Below are the code and all the weights of a small trained network. Each question names an input and a class and asks about switching units off, where a switched-off unit gives its printed mean instead of its output.

import numpy as np


def w(rows, s, z=0):
    codes = np.array(rows[::2]) - 128.0
    scale = np.full(codes.shape[1], s)
    scale[-1] = z or s
    return codes * scale


def f(y):
    return np.maximum(y, 0)


def log_softmax(a):
    a = a - a.max(-1, keepdims=True)
    return a - np.log(np.exp(a).sum(-1, keepdims=True))


def net(x, mask):
    res = np.array(x, float).reshape(1, 3) / 4 @ E
    y = f(res @ A[0][:, :-1].T + A[0][:, -1])
    res = res + np.where(mask, y, B[0][:, -1]) @ B[0][:, :-1]
    return log_softmax(res[-1] @ U[:, :-1].T + U[:, -1])


A, B = {}, {}
E = w([
[221,238,152,163,110,197,91],'x0',
[80,218,217,67,55,115,32],'x1',
[125,130,19,171,1,57,15],'x2',
],0.01)
A[0] = w([
[21,55,153,49,85,43,98,204],'n1',
[136,192,244,111,109,164,149,38],'n2',
[74,175,99,150,93,50,49,245],'n3',
[157,124,102,217,77,159,100,110],'n4',
[122,123,140,155,36,200,112,2],'n5',
[155,144,186,114,192,103,118,134],'n6',
[101,208,157,93,160,155,86,196],'n7',
[217,159,136,147,158,163,107,62],'n8',
[98,106,159,93,141,104,167,178],'n9',
[70,137,101,111,63,138,86,64],'n10',
[160,119,175,115,220,140,189,189],'n11',
[161,122,140,189,144,155,182,94],'n12',
[185,178,130,163,94,99,50,62],'n13',
],0.011,0.0035)
B[0] = w([
[131,150,64,81,135,2,139,224],'n1',
[126,68,92,78,174,62,142,228],'n2',
[126,217,94,114,21,87,185,219],'n3',
[166,187,76,75,179,100,97,183],'n4',
[129,190,95,127,108,92,88,158],'n5',
[77,72,174,76,131,148,192,188],'n6',
[145,149,61,28,194,142,84,211],'n7',
[159,174,119,101,138,170,75,178],'n8',
[63,112,103,105,223,146,120,187],'n9',
[164,176,113,168,87,115,224,174],'n10',
[64,146,76,130,103,186,203,247],'n11',
[106,195,73,143,133,179,143,177],'n12',
[198,165,117,119,104,178,136,199],'n13',
],0.009,0.016)
U = w([
[242,187,96,124,137,188,39,85],'0',
[107,129,88,19,106,33,119,234],'1',
[38,68,203,207,74,199,76,4],'2',
[134,229,84,189,1,182,199,141],'3',
[120,87,162,187,68,193,144,9],'4',
[96,70,48,175,169,123,160,164],'5',
[41,100,163,69,174,218,181,79],'6',
],0.0089,0.004)

Each question gives the input, the list of numbers given to net, and the class t.
The units are the neurons (one row each of A and B). Each row of codes is followed by its name. A weight is (code - 128) times the scale printed after its matrix; where a second scale follows, it is the last column's (A, B and U).
mask holds one flag per neuron, in row order. A switched-off neuron (its flag False) gives its mean, the last column of its row in B, instead of its output. The means were averaged over made-up inputs and are rounded, as every weight is.
A unit's drop is (log p(t) with every unit on - log p(t) with that unit switched off) / (log p(t) with every unit on - log p(t) with every unit switched off).
The circuit of an input: a set's keep is (log p(t) with only the set's units on - log p(t) with every unit switched off) / (log p(t) with every unit on - log p(t) with every unit switched off). Starting from the 12 units with the biggest drops (on a tie, the unit counted first), units are removed one at a time, each time the one whose removal leaves the highest keep (on an exact tie, the one counted first), for as long as the keep stays at least 0.8.
units of the circuit, in order: the units of the circuit, biggest drop first
top k neurons: the k neurons with the biggest drops, biggest first
drop of u: that unit's drop, to one decimal
input [8,-3,8], class 0: units of the circuit, in order -> [n4]
input [2,8,4], class 3: top 3 neurons -> [n3 n10 n13]
input [4,-2,3], class 0: top 2 neurons -> [n11 n4]
input [-1,-6,6], class 3: top 3 neurons -> [n2 n7 n1]
input [5,-5,0], class 0: units of the circuit, in order -> [n3 n8]
input [4,-8,2], class 0: top 2 neurons -> [n3 n4]
input [0,0,-1], class 6: units of the circuit, in order -> [n1 n3]
input [-1,-5,-1], class 5: top 2 neurons -> [n3 n6]
input [1,-1,-2], class 6: top 2 neurons -> [n3 n1]
input [5,5,2], class 0: units of the circuit, in order -> [n11 n13]
input [-4,-3,1], class 5: units of the circuit, in order -> [n3 n7]
input [8,8,4], class 0: top 4 neurons -> [n7 n11 n13 n4]
input [4,-7,-3], class 3: top 3 neurons -> [n2 n12 n9]
input [1,-4,1], class 0: units of the circuit, in order -> [n3 n11 n2]
input [-2,7,3], class 3: units of the circuit, in order -> [n3]
input [-3,-8,-4], class 6: top 2 neurons -> [n1 n11]
input [0,-3,-1], class 5: top 4 neurons -> [n3 n13 n6 n10]
input [2,-8,-2], class 3: top 2 neurons -> [n2 n12]
input [7,-1,6], class 0: top 2 neurons -> [n4 n11]
input [2,-4,-5], class 6: top neuron -> [n3]
input [5,1,3], class 0: top 2 neurons -> [n11 n4]
input [0,4,5], class 3: drop of n3 -> 0.1
input [-2,3,6], class 3: drop of n10 -> 0.1
input [4,4,1], class 0: drop of n11 -> 0.4
input [3,6,7], class 3: drop of n1 -> 0.0
